Here is a tiny trained network, its code and every weight. The questions are about switching its units off for an input and a class, where a switched-off unit gives its printed mean instead of its output.

import numpy as np


def w(rows, s, z=0):
    codes = np.array(rows[::2]) - 128.0
    scale = np.full(codes.shape[1], s)
    scale[-1] = z or s
    return codes * scale


def norm(h):
    return h / np.sqrt((h * h).mean(-1, keepdims=True) + 1e-5)


def f(y):
    return y / 2 * (1 + np.tanh(0.7978845608 * (y + 0.044715 * y**3)))


def log_softmax(a):
    a = a - a.max(-1, keepdims=True)
    return a - np.log(np.exp(a).sum(-1, keepdims=True))


def net(x, mask):
    res = np.array(x, float).reshape(1, 4) / 4 @ E
    u = 0
    for l in range(4):
        y = f(norm(res) @ A[l][:, :-1].T + A[l][:, -1])
        res = res + np.where(mask[u : u + 9], y, B[l][:, -1]) @ B[l][:, :-1]
        u += 9
    return log_softmax(norm(res)[-1] @ U[:, :-1].T + U[:, -1])


A, B = {}, {}
E = w([
[51,68,201,121,254,177],'x0',
[119,55,62,29,92,223],'x1',
[200,18,53,193,194,79],'x2',
[68,88,107,237,58,170],'x3',
],0.0076)
A[0] = w([
[132,40,88,131,81,153,150],'L0N1',
[97,187,155,152,138,114,108],'L0N2',
[210,150,156,12,175,92,80],'L0N3',
[61,166,73,236,139,157,114],'L0N4',
[81,113,94,193,92,152,43],'L0N5',
[88,147,229,111,185,247,61],'L0N6',
[90,25,64,3,75,203,1],'L0N7',
[86,217,134,81,38,108,123],'L0N8',
[166,136,91,108,127,170,88],'L0N9',
],0.0068,0.0097)
B[0] = w([
[158,95,183,84,124,77,242],'L0N1',
[153,129,127,183,153,148,144],'L0N2',
[45,108,2,73,132,31,187],'L0N3',
[118,122,90,70,162,50,190],'L0N4',
[12,147,98,47,92,43,109],'L0N5',
[171,114,92,134,145,161,171],'L0N6',
[165,43,157,43,49,174,159],'L0N7',
[176,133,82,171,163,199,252],'L0N8',
[121,117,212,127,77,85,105],'L0N9',
],0.0084,0.0032)
A[1] = w([
[149,158,149,72,153,102,48],'L1N1',
[36,73,109,188,62,121,31],'L1N2',
[145,47,11,164,125,140,209],'L1N3',
[140,138,123,95,158,118,2],'L1N4',
[153,149,86,136,52,122,39],'L1N5',
[98,122,137,136,173,141,118],'L1N6',
[159,93,141,123,97,62,130],'L1N7',
[102,165,112,118,107,119,50],'L1N8',
[79,83,145,192,59,153,163],'L1N9',
],0.012,0.0069)
B[1] = w([
[83,105,51,107,131,80,129],'L1N1',
[90,135,99,36,177,49,147],'L1N2',
[212,165,175,77,200,163,255],'L1N3',
[66,167,105,110,157,120,117],'L1N4',
[152,119,25,141,93,150,158],'L1N5',
[168,100,46,194,56,164,145],'L1N6',
[138,185,107,149,145,188,170],'L1N7',
[133,122,142,133,173,141,120],'L1N8',
[127,170,93,2,193,39,174],'L1N9',
],0.0086,0.0094)
A[2] = w([
[29,228,163,116,67,229,58],'L2N1',
[74,78,225,103,201,157,143],'L2N2',
[139,127,254,124,80,51,122],'L2N3',
[4,27,161,152,230,192,70],'L2N4',
[55,159,72,88,149,72,5],'L2N5',
[152,147,152,210,118,24,90],'L2N6',
[24,241,136,65,50,198,206],'L2N7',
[174,143,150,125,27,83,27],'L2N8',
[52,109,157,135,57,110,41],'L2N9',
],0.0085,0.0033)
B[2] = w([
[210,84,163,146,184,102,180],'L2N1',
[174,184,75,134,76,116,225],'L2N2',
[88,166,80,225,164,149,115],'L2N3',
[219,251,49,107,59,114,217],'L2N4',
[132,80,112,119,166,98,162],'L2N5',
[74,126,158,103,123,172,196],'L2N6',
[195,91,151,122,214,95,253],'L2N7',
[135,137,65,153,134,127,131],'L2N8',
[108,108,87,185,120,62,100],'L2N9',
],0.012,0.0037)
A[3] = w([
[171,199,167,44,166,246,254],'L3N1',
[27,214,164,219,132,104,127],'L3N2',
[100,168,92,103,97,106,6],'L3N3',
[24,190,203,199,117,152,132],'L3N4',
[139,195,100,219,186,55,167],'L3N5',
[177,188,44,184,8,151,69],'L3N6',
[163,67,31,115,171,118,116],'L3N7',
[28,146,28,55,206,1,123],'L3N8',
[109,177,176,205,122,57,72],'L3N9',
],0.0083,0.0046)
B[3] = w([
[15,111,136,211,100,107,246],'L3N1',
[116,60,120,15,88,226,140],'L3N2',
[228,89,141,85,151,105,120],'L3N3',
[77,33,138,142,136,206,136],'L3N4',
[136,66,169,2,79,178,181],'L3N5',
[103,154,50,169,118,154,156],'L3N6',
[84,171,195,170,102,105,170],'L3N7',
[55,101,111,147,75,43,175],'L3N8',
[172,142,137,9,127,135,133],'L3N9',
],0.0089,0.014)
U = w([
[59,118,101,74,135,32,162],'0',
[152,187,63,172,86,165,185],'1',
[173,84,194,171,215,135,176],'2',
[86,60,162,57,84,214,107],'3',
[6,76,131,224,105,126,6],'4',
],0.022,0.0023)

Each question gives the input, the list of numbers given to net, and the class t.
The units are the neurons (one row each of A and B). Each row of codes is followed by its name. A weight is (code - 128) times the scale printed after its matrix; where a second scale follows, it is the last column's (A, B and U).
mask holds one flag per neuron, layer by layer. A switched-off neuron (its flag False) gives its mean, the last column of its row in B, instead of its output. The means were averaged over made-up inputs and are rounded, as every weight is.
A unit's drop is (log p(t) with every unit on - log p(t) with that unit switched off) / (log p(t) with every unit on - log p(t) with every unit switched off).
The circuit of an input: a set's keep is (log p(t) with only the set's units on - log p(t) with every unit switched off) / (log p(t) with every unit on - log p(t) with every unit switched off). Starting from the 12 units with the biggest drops (on a tie, the unit counted first), units are removed one at a time, each time the one whose removal leaves the highest keep (on an exact tie, the one counted first), for as long as the keep stays at least 0.8.
units of the circuit, in order: the units of the circuit, biggest drop first
unit that matters most: the unit with the biggest drop
k most important neurons: the k neurons with the biggest drops, biggest first
top k neurons in layer l: the k neurons of layer l with the biggest drops, biggest first
drop of u: that unit's drop, to one decimal
input [8,1,1,8], class 0: 2 most important neurons -> (L1N9; L1N2)
input [8,2,0,6], class 1: units of the circuit, in order -> (L2N4)
input [2,3,5,-3], class 2: 2 most important neurons -> (L1N3; L3N8)
input [6,2,-5,4], class 1: 2 most important neurons -> (L2N4; L0N6)
input [1,-3,5,5], class 0: 2 most important neurons -> (L0N8; L1N2)
input [-4,3,8,7], class 2: 3 most important neurons -> (L1N3; L0N1; L0N3)
input [-7,-8,5,0], class 3: 3 most important neurons -> (L3N5; L2N6; L2N4)
input [-8,8,-4,-4], class 1: 3 most important neurons -> (L3N5; L1N5; L2N8)
input [6,1,-7,-6], class 2: 4 most important neurons -> (L2N7; L2N1; L1N9; L0N4)
input [7,5,7,5], class 1: 3 most important neurons -> (L2N4; L2N2; L2N7)
input [3,6,-8,3], class 2: units of the circuit, in order -> (L2N7; L2N1)
input [-1,6,8,7], class 2: 3 most important neurons -> (L1N3; L0N1; L0N3)
input [0,-8,2,8], class 0: 2 most important neurons -> (L1N9; L1N2)
input [5,3,-4,-5], class 0: unit that matters most -> L0N3
input [7,-6,5,-6], class 1: top 2 neurons in layer 1 -> (L1N9; L1N3)
input [6,3,-4,8], class 0: drop of L1N9 -> 0.5
input [-5,-3,3,-3], class 1: drop of L3N8 -> 0.1
input [-6,-4,-2,6], class 0: drop of L0N5 -> 0.1
input [8,8,7,3], class 1: top 3 neurons in layer 2 -> (L2N4; L2N2; L2N7)
input [0,1,7,-5], class 2: top neuron in layer 1 -> (L1N3)
